Each row is followed by its class.
211	282	-52	247	-173	115	114	75	-142	192	-90	-31	93	-34	-198	221	171	-184	220	-269	-51	-95	117	290	-254	-49	133	-238	11	45	-143	159	390	-382	-224	-303	60	2	90	330	353	-56 -> <207>
173	-577	-470	10	-281	-175	33	265	-198	-97	-193	-424	242	221	-126	-66	-72	-90	109	-68	438	-219	232	21	49	205	194	-26	141	-201	-51	338	-2	-182	501	100	-304	-117	-245	-51	-244	-383 -> <45>
407	-54	25	-38	-231	-78	89	147	54	54	-126	201	-86	-46	50	-94	75	-232	-69	-109	467	-274	85	-179	123	217	44	132	-239	241	94	241	-227	184	-55	-166	-92	-183	99	82	-132	-108 -> <4>
78	-53	-240	63	-475	-13	-9	-38	99	26	-34	-538	-118	384	-204	122	-378	121	119	-247	312	-166	40	-307	71	-93	94	-454	-83	215	-196	-340	-51	55	369	-160	183	-172	26	-493	-54	-20 -> <127>
161	337	209	218	-185	-102	-48	-374	-48	-75	121	-30	39	-150	140	56	-279	519	308	-51	-57	-239	209	-214	-205	29	346	115	-338	-457	51	-395	-321	405	306	-164	257	109	-165	-199	-170	-251 -> <173>
-93	2	312	-176	-440	56	34	-216	191	87	204	45	-83	177	-267	13	214	-44	-236	-112	242	-6	-182	-151	100	106	329	-20	-81	251	99	361	45	61	-124	357	-9	-265	293	-108	-124	8 -> <173>
-5	-308	-125	-68	-152	-96	-166	16	-211	171	159	-40	178	-282	-222	-83	-71	48	-2	13	306	-74	49	122	-37	170	312	-89	223	-122	-17	248	79	149	75	-76	-65	-146	73	-36	200	133 -> <4>
33	386	302	-21	-347	-122	57	-63	-122	-11	135	-162	-130	368	92	102	220	-154	197	-116	187	-474	-38	80	93	68	124	-231	-263	-119	-10	175	122	-31	387	90	-264	-16	-7	42	-4	-261 -> <186>
106	403	-129	69	7	28	7	-419	558	131	436	376	-70	352	-46	99	-143	418	303	-78	-283	-41	120	-120	249	-40	-123	134	-245	165	-154	-171	-243	-146	46	60	-97	307	-67	-234	-63	472 -> <45>
-115	252	-237	236	192	61	-192	-130	-57	-70	302	49	327	120	29	-34	-455	-185	235	-314	71	-338	680	200	-337	57	351	-149	188	137	-547	21	394	-297	109	-318	82	-223	242	-201	93	0 -> <207>
-116	-382	223	-179	84	268	-162	-46	-150	20	220	24	-93	107	253	300	53	-160	390	-242	-240	-76	495	270	431	-371	-420	-211	373	365	46	133	124	-195	-167	313	-261	-119	260	28	-70	202 -> <92>
336	644	182	-204	141	134	-68	35	211	-145	456	334	-46	143	251	141	71	328	184	8	-92	9	105	113	-103	-356	-15	51	-308	-101	-381	52	82	-157	-248	308	-129	-25	-34	-128	66	279 -> <154>
-184	442	237	103	-28	-484	-80	86	-16	143	80	-158	70	72	-132	458	215	88	82	-187	4	-286	299	-103	-213	61	78	-47	-382	-185	-190	61	37	-351	-216	228	185	24	-176	-268	171	106 -> <186>
-21	-196	-521	-134	567	-18	-221	-212	139	-30	160	65	133	-83	126	-319	-322	527	203	28	176	-435	375	-304	113	500	-40	171	-14	54	-67	-5	-315	194	220	-135	7	149	70	-590	-122	271 -> <14>
-173	-354	229	161	-307	196	-348	213	50	-157	222	227	-47	22	155	-77	-319	-43	-58	31	-123	13	-137	-23	-67	12	-84	139	162	-277	417	-287	-109	377	12	-128	233	86	-73	-307	4	-288 -> <14>
395	-138	-157	-36	-208	-24	-132	-41	-362	-57	-50	-249	54	-25	-103	-7	-244	98	199	-143	151	170	211	-8	-370	106	-68	-77	141	-173	-163	-369	-120	-198	206	23	-104	-74	-41	-369	52	-53 -> <173>
-185	-198	4	-22	-210	177	-90	141	0	36	15	-36	-11	-266	72	81	221	-192	73	121	142	-174	309	8	-186	191	107	-31	-206	-289	175	207	-58	-110	57	-207	37	-216	-99	-428	282	-103 -> <14>
213	199	-288	12	-34	8	77	-131	66	252	625	59	-61	56	-97	146	88	335	-173	240	-173	-241	-134	-382	155	-66	-242	-202	-533	343	93	-522	256	87	78	48	224	-84	-172	-462	-36	52 -> <127>
178	-439	137	134	-389	-213	-12	-61	-230	20	30	-482	125	-59	97	176	-79	-68	177	-41	174	-36	-203	68	-47	224	80	-160	-32	-16	18	185	-111	231	115	16	-23	116	-274	174	8	-260 -> <14>
124	85	175	-29	-298	284	-81	-241	242	1	178	-75	-90	153	-270	10	-111	30	202	-139	46	-233	521	90	292	-30	-250	-150	-420	-37	133	104	36	-53	90	43	-55	-96	140	-277	33	-88 -> <154>
-5	-412	-172	118	-26	190	-375	308	-651	-106	158	-132	70	-189	-101	-96	-325	-135	194	39	132	-132	226	287	4	170	-125	-174	448	-475	59	-197	367	177	444	-52	52	-83	7	131	150	-312 -> <200>
-378	-3	-93	0	163	-27	-141	173	-117	43	-55	260	18	-30	-93	-28	137	-335	-263	-82	107	-106	408	-201	-37	106	-173	44	366	112	408	-46	-127	-81	-176	-114	-128	-37	282	-267	78	51 -> <4>
-15	-400	-305	-8	-273	-273	206	-319	-85	62	-276	-52	-151	80	-166	21	-84	-25	-141	-80	91	-200	-232	3	-24	95	13	-40	-57	-67	116	329	-70	118	-57	374	-173	5	-31	311	-99	-281 -> <157>
223	3	376	-112	-113	-387	-288	-2	-135	34	414	82	156	98	-84	-7	172	324	-91	150	91	16	0	46	39	108	-49	129	-263	-157	118	-164	106	107	83	321	17	99	-199	-419	45	-33 -> <92>
369	277	-92	287	463	109	8	-270	188	-176	353	9	56	512	198	23	-331	-262	331	-73	-72	-84	-100	-63	-11	145	296	-110	231	-32	-250	-176	18	-216	453	-130	-32	-11	-120	-741	-9	29 -> <154>
220	-367	-206	7	9	54	-200	-125	-344	-80	-25	-210	-21	-57	66	-52	-167	-179	207	-174	161	-50	206	-70	-237	172	46	-125	266	-126	94	-241	-210	209	161	-195	-201	0	-54	-340	26	-154 -> <200>
-267	222	394	-11	23	-198	-84	20	231	2	-373	71	-11	634	-45	144	-367	362	88	317	117	-143	-30	37	73	305	25	186	415	33	-121	-308	-154	243	301	261	-8	341	306	-92	195	210 -> <127>
-210	-65	143	-83	-182	-345	28	-213	-113	-91	-233	-53	-206	29	-59	108	90	-41	-48	-256	268	-330	-189	19	-145	261	189	-123	106	-66	5	241	-117	198	33	311	-70	89	192	289	60	-96 -> <173>
194	116	-702	340	114	-132	54	33	167	-119	116	108	-152	59	136	-39	110	-85	95	97	177	-57	13	-310	4	-209	339	-33	-96	-208	-383	42	-134	-83	-50	-356	128	236	-134	-596	107	26 -> <186>
-270	601	-141	-65	179	-9	-178	-136	-235	-24	68	256	-27	-6	-169	64	-145	452	132	41	257	-103	60	-70	-255	135	78	129	-55	-401	-257	-311	-28	-103	-43	85	-80	324	384	-216	76	225 -> <173>
-86	-168	-63	189	-205	-29	-130	3	70	-67	312	-158	-13	123	-114	138	359	-295	-42	-13	-177	-221	421	-36	215	-222	-84	-320	-189	202	45	114	126	-493	-171	-174	-1	-276	58	-198	222	-3 -> <92>
427	299	-61	89	331	-127	-41	57	-10	-170	44	-451	253	-247	41	113	237	-171	222	-171	225	-56	580	-264	-310	-39	115	-242	-131	-77	34	-123	-431	-125	-284	-649	-19	-167	-201	-433	338	135 -> <45>
224	-60	338	-385	-490	202	-571	356	-469	-145	101	-239	119	-357	-54	58	-1	-11	-23	-119	453	146	66	-205	-34	77	-115	-52	223	-166	286	-336	66	410	133	63	149	-252	183	-248	257	-42 -> <207>
-47	-23	210	25	-200	-274	-16	-231	-275	-97	-131	-138	74	-31	-60	89	-160	31	189	-299	99	-265	20	32	-52	142	124	-129	324	-132	122	-62	-110	242	181	183	-7	87	53	327	-57	-180 -> <157>
272	-236	75	186	-811	614	324	425	-101	350	-319	-56	-352	-38	-397	-53	-211	-195	113	288	87	423	107	36	343	-227	-577	74	-588	171	181	45	248	-1	-58	104	124	638	88	-103	-420	-469 -> <173>
57	-44	142	-67	-154	-192	5	-223	-246	85	12	-94	40	45	-128	-43	-210	-4	-51	-207	-55	-207	-91	152	-60	120	76	-100	-149	15	86	196	381	37	62	140	-65	64	133	422	61	-230 -> <200>
291	-95	49	74	-20	-149	-11	-257	-91	170	-205	-100	124	-404	58	-178	-177	138	139	-237	29	13	132	154	-84	205	-202	217	-24	-167	-54	160	-263	47	203	117	-141	280	-28	56	-80	-7 -> <45>
193	171	14	-59	95	51	-66	160	129	-7	63	324	-118	512	96	171	-356	246	195	113	126	-137	-179	147	119	205	-61	164	245	-255	-176	-260	-78	137	45	225	-232	442	98	-95	181	167 -> <154>
-18	-138	425	84	431	-78	-289	-360	197	48	308	101	290	179	140	-88	-377	4	177	39	-200	-116	160	229	16	338	192	184	143	-116	121	-52	48	72	-38	-92	170	-241	-149	-281	266	89 -> <200>
46	260	-295	-124	-436	-105	146	26	177	-208	-17	195	-259	347	57	288	204	195	-167	43	193	-251	82	-351	-163	-54	144	-180	-71	179	-159	54	-39	172	-101	127	70	-89	250	52	250	62 -> <157>
516	182	-68	-60	-660	253	-103	-543	-116	56	77	-214	-148	390	-196	20	-584	63	352	118	11	271	-8	254	273	38	247	-267	-352	-103	-424	-303	111	-70	-22	-141	77	51	79	133	361	111 -> <173>
274	158	-296	4	128	-21	145	-223	106	83	89	-24	-127	31	-122	10	-176	194	140	-112	-80	-144	222	-61	124	-321	-242	-114	-430	-97	-1	131	16	-87	-23	-62	-160	41	63	-162	-24	-9 -> <14>
53	-371	0	11	-249	-66	-169	-28	-215	-279	63	-274	206	121	-260	-61	-367	-283	147	-156	285	-262	83	163	0	25	-92	-360	-2	46	90	296	353	130	363	-239	164	-305	250	-383	-110	-271 -> <92>
274	224	-154	4	-1	188	-19	-443	-260	74	615	-250	14	80	176	425	-454	208	426	134	-196	-2	407	-320	259	282	-344	-203	-596	76	-39	-323	-50	-178	199	-219	113	9	-46	-354	145	190 -> <92>
-143	96	120	-82	-269	62	-310	-336	-8	-138	296	-312	86	137	150	37	-32	57	105	-132	1	-261	-23	-140	-133	95	45	-163	-204	-242	104	-135	-302	129	79	-74	-25	-218	-47	-693	-49	-8 -> <157>
-139	573	218	-250	-899	445	-189	-66	-218	-212	310	-79	-239	-63	-227	176	-134	187	-22	15	63	-130	-151	-461	47	-351	-267	-348	-581	55	109	183	221	171	-237	120	259	-247	704	23	31	-33 -> <14>
123	-98	-362	-20	0	-30	-85	302	96	196	-32	-198	170	297	84	-145	-242	130	22	-43	-19	-245	250	77	150	-19	147	101	-140	-183	-313	-132	238	-65	164	-152	-1	30	-183	-289	-47	-78 -> <154>
91	611	221	-170	361	-112	-63	-336	-150	-133	370	279	-79	64	321	382	-349	113	122	-227	-11	58	-266	-194	89	68	-54	-208	172	158	245	-196	-333	131	21	-45	55	98	103	106	21	456 -> <127>
87	273	-389	-71	530	61	37	268	-9	-195	350	323	-170	29	156	255	13	135	55	-205	34	112	276	-322	110	-125	164	-246	418	241	-82	-279	-207	-183	-224	-199	85	-80	15	171	144	517 -> <4>
-55	-44	-185	-87	-29	6	-106	-216	-121	0	-108	-158	-46	-82	18	102	163	134	-67	-102	4	-35	-79	-198	6	158	44	-24	-27	81	156	87	-236	36	10	122	-185	195	68	174	-31	94 -> <45>
266	302	257	-70	-312	98	-182	-178	144	-121	6	150	-219	-126	-424	-80	12	-129	105	-236	73	-6	373	89	-283	-210	325	-200	-241	-177	93	123	-212	-78	-548	-310	-198	-44	284	47	549	153 -> <4>
135	210	111	93	-122	50	28	-124	-40	-50	-32	-332	-2	-138	50	53	-77	159	23	-196	31	-106	72	-114	-152	62	174	-131	5	-119	-45	-60	-203	7	100	48	-101	-10	12	317	80	-88 -> <200>
-138	-277	-338	-183	90	-131	457	132	272	-292	-20	355	-560	320	174	208	182	-30	-81	29	146	-101	16	-600	59	-147	49	-149	-41	334	26	-121	37	162	-127	32	491	-492	-22	-245	50	-88 -> <127>
-467	-234	408	-23	117	-168	-241	-137	388	-112	233	-175	186	10	161	-22	91	151	43	-176	213	-324	403	-252	-133	469	376	120	29	200	-33	158	-363	173	39	-78	236	-137	63	-717	-46	148 -> <127>
55	-260	-202	-33	-400	-215	-31	30	-105	69	-444	-187	24	-29	-44	-132	-153	203	-122	-183	149	-163	-78	-4	95	-49	-39	84	95	-239	74	143	-2	286	320	180	32	48	71	138	-150	-253 -> <157>
-131	-351	-126	8	-37	161	-88	-391	263	9	113	171	-83	5	331	-216	-300	390	46	333	49	-191	-109	-194	-42	373	-168	189	12	-128	127	-390	-605	815	-270	-26	219	7	-199	-539	-44	-16 -> <200>
-79	181	125	-167	-125	-185	-433	82	-122	-44	-25	-2	138	90	375	-6	-37	253	-63	-98	138	113	42	-136	164	304	-705	229	162	-66	1	-81	-346	-93	-44	356	227	126	46	-561	-4	292 -> <186>
562	176	520	-196	-371	337	319	513	345	166	298	240	-217	92	-214	116	176	117	-154	174	302	423	127	-99	354	-167	68	297	68	-80	111	114	-115	308	-409	395	-217	-96	143	491	163	-18 -> <173>
355	472	-126	6	468	-130	54	-239	181	-261	-3	433	-345	48	237	94	-13	200	-35	-64	171	-142	91	-628	-139	295	163	172	-199	-54	96	-264	-510	257	108	-8	250	98	41	-659	-36	96 -> <186>
69	-203	108	54	120	-138	-147	-61	-46	-42	-306	-43	-139	-63	-28	-80	-102	44	56	-90	262	5	201	-103	-59	341	-8	299	42	-229	171	-117	-385	114	202	112	-228	250	-33	111	70	-143 -> <157>
409	2	189	-110	-400	-115	-46	-413	-51	39	-45	-215	78	24	-96	-38	-285	132	111	-159	44	-114	-106	38	98	345	-39	-52	-185	15	123	-59	-302	263	140	59	-85	68	-57	246	-19	-9 -> <45>
-196	-267	-652	-144	171	-180	-173	-170	-575	-134	-337	-438	19	-468	-202	-196	111	75	-6	-306	473	-12	118	-169	-151	-129	64	-308	43	25	146	524	43	20	-81	-3	-161	39	38	434	-60	-157 -> <207>
302	422	286	113	-227	-30	85	44	-56	100	27	-44	-45	93	-254	46	170	90	97	106	254	110	-139	98	27	-125	-251	-70	-156	-67	-109	201	149	-222	99	333	-196	335	212	-232	105	-7 -> <92>
40	-131	-31	-8	-72	-12	-124	-196	-271	4	-107	-299	100	-181	122	277	-140	154	190	-142	56	-26	-125	-128	5	-45	-96	17	180	76	21	-108	-96	173	93	156	-170	44	112	453	-47	5 -> <157>
-38	-235	-91	94	6	-113	-48	-159	-97	44	-100	-217	42	-35	108	-6	-227	62	139	-110	71	-213	-2	-2	-44	111	81	25	22	-30	-69	7	-60	217	299	44	-36	49	-90	-57	-216	-177 -> <186>
-175	-78	-464	-98	-96	-13	-184	146	96	23	91	273	267	-12	-129	-216	-60	211	118	248	-79	-138	8	0	162	-330	-130	85	492	-242	-55	-117	62	-127	-170	41	14	-49	32	-477	113	253 -> <207>
364	-138	-720	-27	-159	343	-175	-172	-237	-233	-56	-40	-195	483	64	-134	-218	218	317	235	417	153	-297	-244	217	93	-39	-46	240	-184	-213	-392	-34	290	244	96	95	4	18	-507	-64	-126 -> <173>
-80	-137	97	-11	-347	-232	76	-262	287	-50	82	-78	222	153	-153	227	-390	264	111	-156	84	-292	182	-30	542	55	127	-6	-61	-134	229	15	-73	11	150	-176	201	-89	155	206	37	13 -> <173>
61	-11	484	-86	268	-190	3	-12	73	-21	-322	-483	178	-141	-80	217	11	-349	296	-128	197	-78	263	-236	14	205	46	150	-115	-73	254	-68	-162	-271	350	73	-121	-340	-250	-82	118	-66 -> <45>
190	-155	-6	-93	-188	-41	-296	-375	-294	14	-217	18	-128	-5	25	-149	-187	364	197	-164	140	-54	-61	132	38	140	-57	26	46	-158	158	-64	-303	301	262	173	-265	357	79	26	-144	-38 -> <92>
-543	832	135	-186	71	11	-124	-64	-74	117	-392	5	19	321	67	-36	-83	406	-20	82	130	48	439	163	-193	-187	185	19	150	-172	-419	-6	169	-5	207	-83	-113	-51	533	182	285	313 -> <154>
67	-139	-109	-37	-40	52	65	82	-219	-80	-196	-139	-69	15	134	146	-16	-82	130	-93	291	-124	21	2	-16	128	30	-119	374	-86	41	-49	-2	303	316	59	-158	57	34	243	85	-190 -> <154>
246	188	55	50	80	-57	-51	78	101	35	168	-170	-46	47	-198	79	-273	193	66	-21	-70	-231	150	-36	236	5	-64	10	-439	-257	-9	-283	14	-171	214	-131	-137	243	-1	-25	131	-9 -> <207>
-58	-83	-395	153	-263	6	21	-229	-140	88	141	-389	186	164	191	33	-281	300	322	71	95	-434	-168	40	129	246	-199	-160	-260	-173	-116	243	117	87	488	86	-24	391	-140	-307	-171	-198 -> <45>
-302	525	-464	-163	-26	218	4	410	211	15	351	371	-109	380	49	463	-221	236	-65	82	-184	31	119	-349	62	-445	-64	97	-95	31	-304	-396	305	-262	-367	-45	-33	220	323	-76	194	357 -> <207>
25	339	18	122	62	174	288	-349	609	96	-124	341	-237	433	5	444	11	-72	-6	62	-128	-194	-162	-1	67	111	-134	35	-239	376	-32	-19	-134	-270	-294	125	-140	-105	113	335	228	221 -> <154>
62	-120	19	-374	353	127	-246	-17	107	-200	326	56	135	234	5	114	24	212	244	-171	117	-16	-78	37	301	196	-285	-40	136	-30	389	-70	-6	19	-220	87	-21	140	-47	-363	133	267 -> <157>
-212	489	29	-83	-107	183	97	-453	396	-75	392	232	-110	564	-133	74	-83	471	24	124	-105	133	-50	286	108	-177	-404	-87	-339	-36	-117	24	174	-89	-96	217	-190	44	212	101	163	133 -> <14>
432	-85	-234	197	-485	-225	307	-389	446	359	-353	62	-40	-37	-131	-171	385	-158	-130	236	98	-326	-304	-247	220	265	231	158	-255	477	-128	-92	-263	216	-71	78	-89	386	-151	-61	-74	-40 -> <200>
-159	535	184	77	65	-53	-89	357	71	-69	-411	-75	397	-37	-242	-141	36	-23	-182	-52	-5	-51	578	-29	-479	-135	214	181	109	-128	-63	-110	91	-425	-135	-303	115	-238	315	-177	93	-28 -> <173>
-243	193	172	57	-111	144	-191	-151	-182	182	350	-567	-99	-5	-229	-191	-305	621	-214	161	263	-288	405	-244	39	-90	-246	-76	-898	-53	107	195	179	423	538	152	-233	143	334	-266	-378	-408 -> <186>
-122	-109	-234	-125	-56	49	-17	-279	61	-300	62	64	-217	163	-50	167	-490	246	110	-40	-68	4	-226	-393	118	81	-261	-116	54	-171	557	-660	-469	491	537	-194	66	87	-116	-249	-244	17 -> <157>
46	-13	162	-79	-444	-156	-464	171	-330	0	146	-482	380	-76	279	-48	-227	88	243	-83	246	-138	201	49	206	-82	-246	-167	71	-23	94	-15	-11	11	278	-283	-57	257	19	-204	149	44 -> <127>
-188	-189	-16	-68	342	5	-232	-196	-66	52	133	-135	171	-195	-147	-64	-451	200	48	66	-21	-163	57	-57	-46	235	29	104	-259	-321	333	-17	156	144	175	25	170	-4	-115	-472	16	-125 -> <186>
-30	-33	-474	-13	-129	-224	-4	-374	-26	-148	301	-25	-160	303	-74	242	-57	379	74	-393	182	-224	59	-482	-27	67	-51	-208	390	108	-157	-200	-444	61	-55	596	-136	-52	42	-207	-218	137 -> <157>
-8	-172	52	-19	-219	-189	-293	267	-177	-76	259	-107	194	283	-76	-81	-188	492	214	104	155	-246	180	20	91	316	-40	-9	217	-547	131	105	-262	351	99	205	124	309	-175	-655	-114	-81 -> <14>
-29	97	221	63	376	209	60	-154	204	42	7	309	-61	-308	-149	83	299	-109	14	-16	-5	-117	126	-78	-157	57	248	275	15	-172	269	-200	-176	437	-399	-249	-56	-117	197	88	142	-45 -> <157>
113	152	-201	-210	398	119	-76	-322	-222	-392	217	75	-115	-84	283	145	73	-11	425	-269	164	-156	252	-117	213	259	-274	-152	-116	-167	-6	-277	-196	96	110	-64	187	-210	-71	-356	-79	90 -> <4>
